Below are the code and all the weights of a small trained network. Each question names an input and a target symbol and asks about switching units off, where a switched-off unit gives its printed mean instead of its output.

import numpy as np


def w(rows, s, z=0):
    codes = np.array(rows[::2]) - 128.0
    scale = np.full(codes.shape[1], s)
    scale[-1] = z or s
    return codes * scale


def softmax(a):
    e = np.exp(a - a.max(-1, keepdims=True))
    return e / e.sum(-1, keepdims=True)


def log_softmax(a):
    a = a - a.max(-1, keepdims=True)
    return a - np.log(np.exp(a).sum(-1, keepdims=True))


def net(x, mask):
    ids = ['αηξσφψ'.index(c) for c in x.split()]
    T = len(ids)
    res = E[ids] + P[:T]
    u = 0
    for l in range(2):
        r = res
        for j in range(3):
            rows = slice(3 * j, 3 * j + 3)
            q, k, v = (r @ M[l][rows].T for M in (Q, K, V))
            z = softmax(np.where(np.tri(T) > 0, q @ k.T / 3**0.5, -1e9)) @ v
            o = O[l][rows]
            res = res + np.where(mask[u + j], z, o[:, -1]) @ o[:, :-1]
        u += 3
    return log_softmax(res[-1] @ U[:, :-1].T + U[:, -1])


Q, K, V, O = {}, {}, {}, {}
E = w([
[164,128,207,131,155,128,250,27,197],'α',
[123,56,113,137,214,53,33,130,132],'η',
[13,118,96,117,229,113,27,82,205],'ξ',
[102,222,115,198,107,170,74,204,102],'σ',
[186,47,108,92,87,228,137,113,132],'φ',
[54,146,139,163,232,235,186,98,79],'ψ',
],0.016)
P = w([
[157,161,32,151,144,83,78,3,234],'0',
[120,181,86,132,103,90,120,91,181],'1',
[95,166,106,119,119,125,86,97,179],'2',
[119,154,129,112,148,154,68,120,170],'3',
[115,132,146,120,149,152,75,136,174],'4',
[104,134,159,102,143,123,93,165,159],'5',
[108,138,182,89,138,107,99,181,142],'6',
[122,123,197,102,152,120,112,188,152],'7',
[114,121,207,93,146,104,129,202,150],'8',
[98,87,225,133,151,113,103,212,180],'9',
],0.011)
Q[0] = w([
[108,93,127,160,142,141,152,112,241],'L0H0',
[118,117,107,189,80,117,96,59,71],'L0H0',
[93,127,96,113,133,111,77,154,156],'L0H0',
[92,116,73,155,254,122,163,77,59],'L0H1',
[178,80,123,54,155,75,89,87,144],'L0H1',
[37,68,183,157,203,76,126,109,94],'L0H1',
[57,107,57,157,82,127,80,184,165],'L0H2',
[139,178,54,123,87,77,129,107,120],'L0H2',
[112,47,179,64,183,157,87,115,47],'L0H2',
],0.0079)
K[0] = w([
[49,79,187,115,131,165,136,77,89],'L0H0',
[128,159,99,173,131,88,53,57,127],'L0H0',
[162,198,110,168,140,171,127,102,176],'L0H0',
[106,122,133,175,241,172,164,60,77],'L0H1',
[207,31,127,37,118,141,157,156,151],'L0H1',
[59,77,193,108,171,119,254,128,135],'L0H1',
[115,55,140,120,88,158,94,209,101],'L0H2',
[126,154,97,91,37,69,106,162,132],'L0H2',
[68,121,113,140,194,80,170,103,131],'L0H2',
],0.0075)
V[0] = w([
[192,147,102,109,103,124,97,172,162],'L0H0',
[128,184,22,162,148,93,154,67,146],'L0H0',
[96,149,169,163,129,102,118,153,137],'L0H0',
[58,114,84,83,105,103,120,94,117],'L0H1',
[118,61,76,145,48,113,53,177,136],'L0H1',
[126,201,195,127,165,94,101,138,255],'L0H1',
[135,144,116,137,133,128,150,125,183],'L0H2',
[107,160,166,155,157,116,162,116,140],'L0H2',
[129,136,77,128,49,129,111,153,93],'L0H2',
],0.009)
O[0] = w([
[152,129,51,177,143,87,144,196,89,64],'L0H0',
[252,137,22,177,186,119,124,53,201,213],'L0H0',
[235,111,116,114,93,38,134,181,33,115],'L0H0',
[132,147,82,69,207,129,205,140,114,125],'L0H1',
[192,210,113,114,182,195,208,144,155,8],'L0H1',
[122,220,63,52,97,114,75,124,108,210],'L0H1',
[55,133,104,167,59,126,149,60,80,177],'L0H2',
[85,80,118,125,75,126,196,148,130,192],'L0H2',
[84,168,65,207,134,254,181,48,195,2],'L0H2',
],0.0069,0.0078)
Q[1] = w([
[117,130,125,213,148,171,162,198,90],'L1H0',
[83,109,86,86,100,118,157,57,144],'L1H0',
[130,99,117,212,125,163,254,166,134],'L1H0',
[58,137,176,157,151,109,209,94,156],'L1H1',
[115,177,147,100,146,146,133,139,180],'L1H1',
[134,139,148,186,18,96,148,134,151],'L1H1',
[188,169,144,148,72,148,166,123,153],'L1H2',
[137,77,82,64,181,143,107,168,164],'L1H2',
[129,100,120,85,106,38,149,38,185],'L1H2',
],0.009)
K[1] = w([
[77,104,4,188,160,106,27,119,135],'L1H0',
[81,61,154,85,139,125,101,109,122],'L1H0',
[209,205,44,193,185,66,100,87,168],'L1H0',
[104,136,102,83,127,156,149,72,127],'L1H1',
[144,143,92,78,222,176,147,160,203],'L1H1',
[143,174,180,148,115,81,131,164,122],'L1H1',
[219,206,58,208,190,110,61,45,187],'L1H2',
[125,28,87,74,110,253,167,166,139],'L1H2',
[145,112,183,117,189,82,192,52,172],'L1H2',
],0.0072)
V[1] = w([
[103,178,188,29,110,62,158,226,156],'L1H0',
[114,253,68,102,96,156,48,192,168],'L1H0',
[71,134,34,251,239,89,116,88,41],'L1H0',
[92,49,18,147,104,143,97,126,115],'L1H1',
[180,128,130,212,160,98,139,153,168],'L1H1',
[118,128,197,43,208,203,156,159,241],'L1H1',
[246,93,83,59,51,253,217,11,171],'L1H2',
[224,191,224,194,103,67,133,71,211],'L1H2',
[26,223,158,113,187,112,202,40,107],'L1H2',
],0.0054)
O[1] = w([
[121,112,103,89,133,136,130,153,158,57],'L1H0',
[111,128,99,126,115,87,148,158,58,80],'L1H0',
[118,135,198,114,163,83,2,92,63,171],'L1H0',
[184,132,115,142,45,176,118,146,196,255],'L1H1',
[178,122,136,137,157,177,162,134,179,130],'L1H1',
[108,125,133,91,112,104,132,99,127,88],'L1H1',
[63,98,112,113,73,81,178,211,104,128],'L1H2',
[116,37,115,126,153,198,78,204,193,104],'L1H2',
[152,155,142,79,118,154,24,103,100,173],'L1H2',
],0.009,0.0055)
U = w([
[127,135,111,91,98,171,86,163,120,128],'α',
[173,97,94,121,242,133,140,115,131,97],'η',
[135,147,71,76,158,104,139,79,105,2],'ξ',
[254,204,75,155,61,178,148,49,224,183],'σ',
[62,146,143,142,159,44,141,147,115,196],'φ',
[106,103,181,152,134,80,103,86,79,168],'ψ',
],0.0082,0.0035)

Each question gives the input, a string of symbols that net reads in full, and the target symbol t.
The units are the heads (3 rows each of Q, K, V and O). Each row of codes is followed by its name. A weight is (code - 128) times the scale printed after its matrix; where a second scale follows, it is the last column's (O and U).
mask holds one flag per head, layer by layer. A switched-off head (its flag False) gives its mean, the last column of its rows in O, instead of its output. The means were averaged over made-up inputs and are rounded, as every weight is.
A unit's drop is (log p(t) with every unit on - log p(t) with that unit switched off) / (log p(t) with every unit on - log p(t) with every unit switched off).
The circuit of an input: a set's keep is (log p(t) with only the set's units on - log p(t) with every unit switched off) / (log p(t) with every unit on - log p(t) with every unit switched off). Starting from all 6 units, units are removed one at a time, each time the one whose removal leaves the highest keep (on an exact tie, the one counted first), for as long as the keep stays at least 0.8.
units of the circuit, in order: the units of the circuit, biggest drop first
most important unit: the unit with the biggest drop
heads that matter: for each layer, one digit per head in row order, 1 if its drop is at least 0.15 and else 0, layers parted by /
drop when u is switched off: that unit's drop, to one decimal
input σ φ φ ψ φ σ α φ, target ψ: units of the circuit, in order : [L0H1; L0H0; L1H0]
input φ ψ φ σ φ φ φ η φ, target ψ: heads that matter : 111 / 100
input α α η, target α: heads that matter : 010 / 001
input φ ξ ψ ξ ξ, target ψ: heads that matter : 010 / 100
input η φ φ ψ ψ ξ, target ψ: heads that matter : 010 / 001
input η ψ α ψ α η η, target α: units of the circuit, in order : [L1H0; L0H0; L1H2]
input ψ σ ξ α φ α ξ, target α: heads that matter : 010 / 101
input ξ η α ψ ξ η σ, target σ: units of the circuit, in order : [L1H2]
input σ α ξ φ ψ φ σ φ, target φ: units of the circuit, in order : [L1H2; L0H1; L0H0; L1H0]
input φ ξ φ, target α: heads that matter : 011 / 001
input φ ψ ψ φ, target α: units of the circuit, in order : [L1H2; L0H1; L0H2]
input η φ η η σ ψ φ φ, target φ: units of the circuit, in order : [L0H1; L1H2; L0H0; L1H0]
input ξ ψ ξ σ ψ ψ ψ φ φ η, target φ: heads that matter : 000 / 101
input ξ ξ η, target η: units of the circuit, in order : [L0H0; L1H2]
input φ α ξ φ ψ ψ η σ ξ α, target α: heads that matter : 000 / 101
input η η ξ, target ξ: most important unit : L0H1
input φ σ φ φ ξ, target φ: heads that matter : 000 / 001
input φ ξ η ξ, target φ: heads that matter : 010 / 101
input α α σ ψ η α η ξ φ, target σ: heads that matter : 010 / 101
input η η α ξ, target α: units of the circuit, in order : [L1H2]
input α η ξ α, target α: drop when L1H2 is switched off : 1.0
input ψ η ξ ξ σ ψ ψ η φ, target σ: drop when L1H0 is switched off : 2.1
input ψ α σ α σ σ ψ σ φ η, target φ: drop when L1H0 is switched off : 0.3
